Below are the code and all the weights of a small trained network. Each question names an input and a class and asks about switching units off, where a switched-off unit gives its printed mean instead of its output.

import numpy as np


def w(rows, s, z=0):
    codes = np.array(rows[::2]) - 128.0
    scale = np.full(codes.shape[1], s)
    scale[-1] = z or s
    return codes * scale


def f(y):
    return np.maximum(y, 0)


def log_softmax(a):
    a = a - a.max(-1, keepdims=True)
    return a - np.log(np.exp(a).sum(-1, keepdims=True))


def net(x, mask):
    res = np.array(x, float).reshape(1, 5) / 4 @ E
    y = f(res @ A[0][:, :-1].T + A[0][:, -1])
    res = res + np.where(mask, y, B[0][:, -1]) @ B[0][:, :-1]
    return log_softmax(res[-1] @ U[:, :-1].T + U[:, -1])


A, B = {}, {}
E = w([
[148,126,157,204,106],'x0',
[227,59,57,32,125],'x1',
[125,228,18,133,13],'x2',
[92,215,166,71,254],'x3',
[52,118,25,143,185],'x4',
],0.0073)
A[0] = w([
[74,101,141,102,218,152],'n0',
[124,151,91,169,165,5],'n1',
[90,187,15,230,51,165],'n2',
[30,164,44,9,188,160],'n3',
[111,185,99,4,142,138],'n4',
[56,217,195,71,9,125],'n5',
[168,137,153,158,69,85],'n6',
[167,113,2,164,22,165],'n7',
[150,127,181,115,200,146],'n8',
[105,44,57,215,208,254],'n9',
[90,128,83,151,60,43],'n10',
[166,88,85,98,168,93],'n11',
],0.0074,0.0044)
B[0] = w([
[117,118,133,56,216,205],'n0',
[153,164,119,95,183,132],'n1',
[148,224,204,82,238,247],'n2',
[154,148,16,122,172,236],'n3',
[159,67,64,167,164,201],'n4',
[200,163,98,210,143,203],'n5',
[180,182,78,104,108,171],'n6',
[179,199,158,3,215,254],'n7',
[100,133,244,50,212,192],'n8',
[236,113,211,35,196,223],'n9',
[140,207,215,73,197,163],'n10',
[189,181,182,62,108,163],'n11',
],0.0067,0.0081)
U = w([
[118,242,175,211,60,134],'0',
[76,172,3,88,118,236],'1',
[43,117,63,182,15,2],'2',
[76,56,223,119,105,65],'3',
[64,85,90,202,3,2],'4',
[164,76,204,206,123,65],'5',
[184,101,102,15,39,244],'6',
[47,160,206,8,173,191],'7',
],0.0067,0.0045)

Each question gives the input, the list of numbers given to net, and the class t.
The units are the neurons (one row each of A and B). Each row of codes is followed by its name. A weight is (code - 128) times the scale printed after its matrix; where a second scale follows, it is the last column's (A, B and U).
mask holds one flag per neuron, in row order. A switched-off neuron (its flag False) gives its mean, the last column of its row in B, instead of its output. The means were averaged over made-up inputs and are rounded, as every weight is.
A unit's drop is (log p(t) with every unit on - log p(t) with that unit switched off) / (log p(t) with every unit on - log p(t) with every unit switched off).
The circuit of an input: a set's keep is (log p(t) with only the set's units on - log p(t) with every unit switched off) / (log p(t) with every unit on - log p(t) with every unit switched off). Starting from all 12 units, units are removed one at a time, each time the one whose removal leaves the highest keep (on an exact tie, the one counted first), for as long as the keep stays at least 0.8.
units of the circuit, in order: the units of the circuit, biggest drop first
top k neurons: the k neurons with the biggest drops, biggest first
drop of u: that unit's drop, to one decimal
input [4,1,5,0,8], class 7: units of the circuit, in order -> [n2]
input [0,1,-7,-1,-7], class 3: units of the circuit, in order -> [n7 n2 n3]
input [-1,-1,7,5,1], class 1: units of the circuit, in order -> [n3 n9]
input [4,-4,7,6,-1], class 0: units of the circuit, in order -> [n5 n7]
input [5,-2,5,-8,-1], class 7: top 3 neurons -> [n7 n2 n10]
input [-7,6,2,7,-7], class 6: units of the circuit, in order -> [n2 n4]
input [-2,7,2,8,2], class 1: units of the circuit, in order -> [n3 n4]
input [-6,-3,-2,3,8], class 1: top 2 neurons -> [n3 n2]
input [3,4,6,-6,-2], class 7: units of the circuit, in order -> [n7 n2]
input [-4,2,-3,-1,7], class 6: units of the circuit, in order -> [n2 n9 n7]
input [-2,-7,-4,-5,2], class 3: top 3 neurons -> [n7 n3 n2]
input [1,-3,-3,1,-7], class 3: top 2 neurons -> [n7 n2]
input [7,3,-1,2,2], class 5: top 2 neurons -> [n7 n2]
input [-4,-2,-1,2,8], class 1: units of the circuit, in order -> [n3]
input [-6,3,-1,6,-1], class 1: units of the circuit, in order -> [n3 n4]
input [-7,-4,8,-6,6], class 7: drop of n7 -> 0.1
input [3,-3,4,-3,5], class 7: drop of n2 -> 0.2
input [-8,-7,1,6,5], class 1: drop of n11 -> 0.0
